Below are the code and all the weights of a small trained network. Each question names an input and a class and asks about switching units off, where a switched-off unit gives its printed mean instead of its output.

import numpy as np


def w(rows, s, z=0):
    codes = np.array(rows[::2]) - 128.0
    scale = np.full(codes.shape[1], s)
    scale[-1] = z or s
    return codes * scale


def norm(h):
    return h / np.sqrt((h * h).mean(-1, keepdims=True) + 1e-5)


def f(y):
    return y / 2 * (1 + np.tanh(0.7978845608 * (y + 0.044715 * y**3)))


def log_softmax(a):
    a = a - a.max(-1, keepdims=True)
    return a - np.log(np.exp(a).sum(-1, keepdims=True))


def net(x, mask):
    res = np.array(x, float).reshape(1, 4) / 4 @ E
    u = 0
    for l in range(2):
        y = f(norm(res) @ A[l][:, :-1].T + A[l][:, -1])
        res = res + np.where(mask[u : u + 5], y, B[l][:, -1]) @ B[l][:, :-1]
        u += 5
    return log_softmax(norm(res)[-1] @ U[:, :-1].T + U[:, -1])


A, B = {}, {}
E = w([
[199,91,167,204,43,129,117,139,169,45,28,87],'x0',
[139,157,158,133,148,178,138,118,127,127,115,140],'x1',
[128,114,86,96,144,148,104,127,134,119,103,114],'x2',
[146,96,173,120,129,198,7,219,83,96,175,106],'x3',
],0.011)
A[0] = w([
[64,107,130,128,142,97,72,44,101,187,133,226,254],'L0N0',
[203,66,185,187,74,105,133,161,173,71,25,93,209],'L0N1',
[153,121,196,170,60,118,3,177,160,60,69,63,139],'L0N2',
[87,25,79,63,130,60,211,92,221,161,174,140,66],'L0N3',
[90,157,163,111,114,148,51,232,97,79,181,110,130],'L0N4',
],0.0067,0.0035)
B[0] = w([
[186,136,253,51,124,164,143,150,134,156,16,162,196],'L0N0',
[106,101,55,217,103,136,159,97,205,102,187,79,249],'L0N1',
[220,95,240,127,162,160,188,106,114,49,163,149,229],'L0N2',
[150,175,177,124,206,207,185,171,153,173,112,71,196],'L0N3',
[136,63,83,140,108,86,2,200,53,159,184,84,195],'L0N4',
],0.0093,0.011)
A[1] = w([
[160,93,86,198,86,91,61,144,117,172,55,92,119],'L1N0',
[115,87,114,49,143,108,118,131,19,218,232,183,167],'L1N1',
[155,161,57,202,85,96,170,137,174,162,115,87,61],'L1N2',
[134,150,25,245,143,92,176,37,183,153,114,44,113],'L1N3',
[137,83,142,90,142,97,254,54,170,125,66,133,255],'L1N4',
],0.0081,0.0032)
B[1] = w([
[89,136,185,219,95,138,142,26,216,180,102,213,142],'L1N0',
[136,140,113,72,89,108,68,213,123,192,129,162,198],'L1N1',
[91,155,1,127,48,87,64,67,55,41,126,246,171],'L1N2',
[19,152,44,160,118,14,86,168,152,67,158,133,217],'L1N3',
[101,232,122,110,174,139,158,81,123,165,52,191,253],'L1N4',
],0.0092,0.012)
U = w([
[149,162,168,40,197,154,216,77,138,217,95,178,230],'0',
[135,71,180,47,100,149,55,197,61,193,188,154,193],'1',
[77,175,70,194,99,52,170,67,156,89,83,136,117],'2',
[240,2,128,207,91,160,134,131,121,72,221,48,1],'3',
],0.0087,0.0034)

Each question gives the input, the list of numbers given to net, and the class t.
The units are the neurons (one row each of A and B). Each row of codes is followed by its name. A weight is (code - 128) times the scale printed after its matrix; where a second scale follows, it is the last column's (A, B and U).
mask holds one flag per neuron, layer by layer. A switched-off neuron (its flag False) gives its mean, the last column of its row in B, instead of its output. The means were averaged over made-up inputs and are rounded, as every weight is.
A unit's drop is (log p(t) with every unit on - log p(t) with that unit switched off) / (log p(t) with every unit on - log p(t) with every unit switched off).
most important unit: the unit with the biggest drop
k most important neurons: the k neurons with the biggest drops, biggest first
top k neurons in layer l: the k neurons of layer l with the biggest drops, biggest first
drop of u: that unit's drop, to one decimal
input [-2,-8,7,0], class 0: most important unit => L0N4
input [0,-3,-5,-8], class 0: 3 most important neurons => [L0N1, L0N3, L0N0]
input [6,0,-7,1], class 3: top 2 neurons in layer 1 => [L1N4, L1N0]
input [0,-6,3,-6], class 0: 2 most important neurons => [L0N1, L0N3]
input [1,-2,6,5], class 3: 3 most important neurons => [L0N2, L1N4, L0N0]
input [1,7,-3,7], class 3: top 2 neurons in layer 0 => [L0N2, L0N0]
input [-5,-2,-3,1], class 1: top 2 neurons in layer 1 => [L1N4, L1N1]
input [0,3,-4,2], class 1: 2 most important neurons => [L0N4, L0N1]
input [1,0,5,1], class 3: drop of L0N2 => 0.2
input [-2,-6,-2,-8], class 0: drop of L0N0 => 0.1
input [-2,3,8,1], class 1: drop of L0N4 => 0.0
input [0,1,-2,-1], class 0: drop of L0N1 => 2.0
